Below is a small trained network, with its code and all its weights. Each question gives an input and a class and asks what happens when units are switched off, that is, made to give their printed mean instead of their output.

import numpy as np


def w(rows, s, z=0):
    codes = np.array(rows[::2]) - 128.0
    scale = np.full(codes.shape[1], s)
    scale[-1] = z or s
    return codes * scale


def norm(h):
    return h / np.sqrt((h * h).mean(-1, keepdims=True) + 1e-5)


def f(y):
    return np.maximum(y, 0)


def log_softmax(a):
    a = a - a.max(-1, keepdims=True)
    return a - np.log(np.exp(a).sum(-1, keepdims=True))


def net(x, mask):
    res = np.array(x, float).reshape(1, 5) / 4 @ E
    u = 0
    for l in range(4):
        y = f(norm(res) @ A[l][:, :-1].T + A[l][:, -1])
        res = res + np.where(mask[u : u + 4], y, B[l][:, -1]) @ B[l][:, :-1]
        u += 4
    return log_softmax(norm(res)[-1] @ U[:, :-1].T + U[:, -1])


A, B = {}, {}
E = w([
[110,113,151,152,119,117,157],'x0',
[102,185,137,34,21,117,205],'x1',
[135,25,168,20,129,253,75],'x2',
[211,159,246,106,123,120,97],'x3',
[53,196,174,232,63,246,44],'x4',
],0.0045)
A[0] = w([
[160,44,146,65,183,2,146,2],'L0N1',
[174,174,108,151,138,45,98,83],'L0N2',
[191,128,201,151,177,100,79,85],'L0N3',
[147,82,94,188,215,148,128,63],'L0N4',
],0.0073,0.0029)
B[0] = w([
[240,118,37,161,43,153,136,254],'L0N1',
[103,169,186,166,134,91,106,191],'L0N2',
[61,183,135,97,174,184,253,199],'L0N3',
[91,202,115,46,108,159,123,205],'L0N4',
],0.0069,0.0044)
A[1] = w([
[79,99,152,145,106,95,74,63],'L1N1',
[88,100,61,147,195,141,145,83],'L1N2',
[140,2,149,91,161,168,119,3],'L1N3',
[106,157,128,137,96,183,147,136],'L1N4',
],0.0082,0.0017)
B[1] = w([
[162,124,140,142,139,138,127,147],'L1N1',
[96,133,170,92,156,175,203,202],'L1N2',
[108,116,157,121,90,7,91,218],'L1N3',
[185,83,121,130,155,150,150,254],'L1N4',
],0.012,0.0038)
A[2] = w([
[186,95,90,145,102,133,63,88],'L2N1',
[165,164,111,54,88,114,210,136],'L2N2',
[133,59,173,20,51,131,106,244],'L2N3',
[111,181,113,182,133,3,145,30],'L2N4',
],0.0068,0.0011)
B[2] = w([
[152,153,163,173,92,91,114,154],'L2N1',
[97,143,178,80,139,255,154,251],'L2N2',
[77,202,109,174,185,46,72,253],'L2N3',
[67,109,132,113,157,46,5,180],'L2N4',
],0.0085,0.0061)
A[3] = w([
[224,125,20,52,110,77,179,8],'L3N1',
[53,217,128,152,184,151,182,189],'L3N2',
[89,186,221,11,210,159,188,107],'L3N3',
[171,109,189,253,99,189,73,205],'L3N4',
],0.0067,0.0016)
B[3] = w([
[220,53,76,193,88,206,77,177],'L3N1',
[156,72,172,63,138,124,142,237],'L3N2',
[70,113,132,152,188,183,206,255],'L3N3',
[202,79,3,112,91,128,122,185],'L3N4',
],0.0074,0.0078)
U = w([
[239,109,27,182,55,156,118,128],'0',
[38,179,166,134,120,2,53,222],'1',
[60,175,170,89,159,189,193,5],'2',
[90,132,186,128,155,142,237,107],'3',
],0.008,0.0012)

Each question gives the input, the list of numbers given to net, and the class t.
The units are the neurons (one row each of A and B). Each row of codes is followed by its name. A weight is (code - 128) times the scale printed after its matrix; where a second scale follows, it is the last column's (A, B and U).
mask holds one flag per neuron, layer by layer. A switched-off neuron (its flag False) gives its mean, the last column of its row in B, instead of its output. The means were averaged over made-up inputs and are rounded, as every weight is.
A unit's drop is (log p(t) with every unit on - log p(t) with that unit switched off) / (log p(t) with every unit on - log p(t) with every unit switched off).
The circuit of an input: a set's keep is (log p(t) with only the set's units on - log p(t) with every unit switched off) / (log p(t) with every unit on - log p(t) with every unit switched off). Starting from the 12 units with the biggest drops (on a tie, the unit counted first), units are removed one at a time, each time the one whose removal leaves the highest keep (on an exact tie, the one counted first), for as long as the keep stays at least 0.8.
circuit, biggest first: the units of the circuit, biggest drop first
unit that matters most: the unit with the biggest drop
top k neurons: the k neurons with the biggest drops, biggest first
top k neurons in layer l: the k neurons of layer l with the biggest drops, biggest first
drop of u: that unit's drop, to one decimal
input [6,-7,8,6,-1], class 1: unit that matters most => L1N3
input [0,-4,5,5,5], class 0: top 2 neurons in layer 1 => (L1N2, L1N4)
input [6,5,5,-6,-6], class 0: circuit, biggest first => (L0N1, L3N1)
input [6,-4,-4,4,5], class 0: top 3 neurons => (L3N4, L2N2, L1N2)
input [2,6,6,1,4], class 1: top 3 neurons in layer 0 => (L0N3, L0N4, L0N1)
input [1,-1,-6,-3,-4], class 1: top 2 neurons => (L2N4, L0N2)
input [-7,-4,-5,-2,-4], class 1: top 3 neurons => (L2N4, L0N2, L1N4)
input [5,-2,-6,2,6], class 0: top 3 neurons => (L3N4, L1N3, L2N3)
input [-4,-4,-8,-8,3], class 1: top 4 neurons => (L2N4, L2N2, L0N3, L3N3)
input [8,-3,-6,3,3], class 1: top 2 neurons => (L2N4, L2N2)
input [-2,2,-2,-3,-3], class 0: top 2 neurons => (L0N1, L0N3)
input [3,1,6,-3,-7], class 0: top 2 neurons => (L0N1, L3N1)
input [-4,5,4,1,6], class 0: top 2 neurons in layer 1 => (L1N2, L1N4)
input [8,0,-2,-3,-4], class 0: circuit, biggest first => (L0N1)
input [-3,-2,-3,4,8], class 0: top 2 neurons => (L3N4, L2N2)
input [1,2,6,-5,4], class 1: top 2 neurons => (L1N3, L2N3)
input [4,-8,-6,1,-5], class 2: top 2 neurons in layer 0 => (L0N3, L0N4)
input [4,3,-7,0,0], class 1: drop of L2N4 => 0.2
input [1,2,-8,1,3], class 1: drop of L2N4 => 0.2
input [-1,3,-8,-5,3], class 1: drop of L2N4 => 0.3
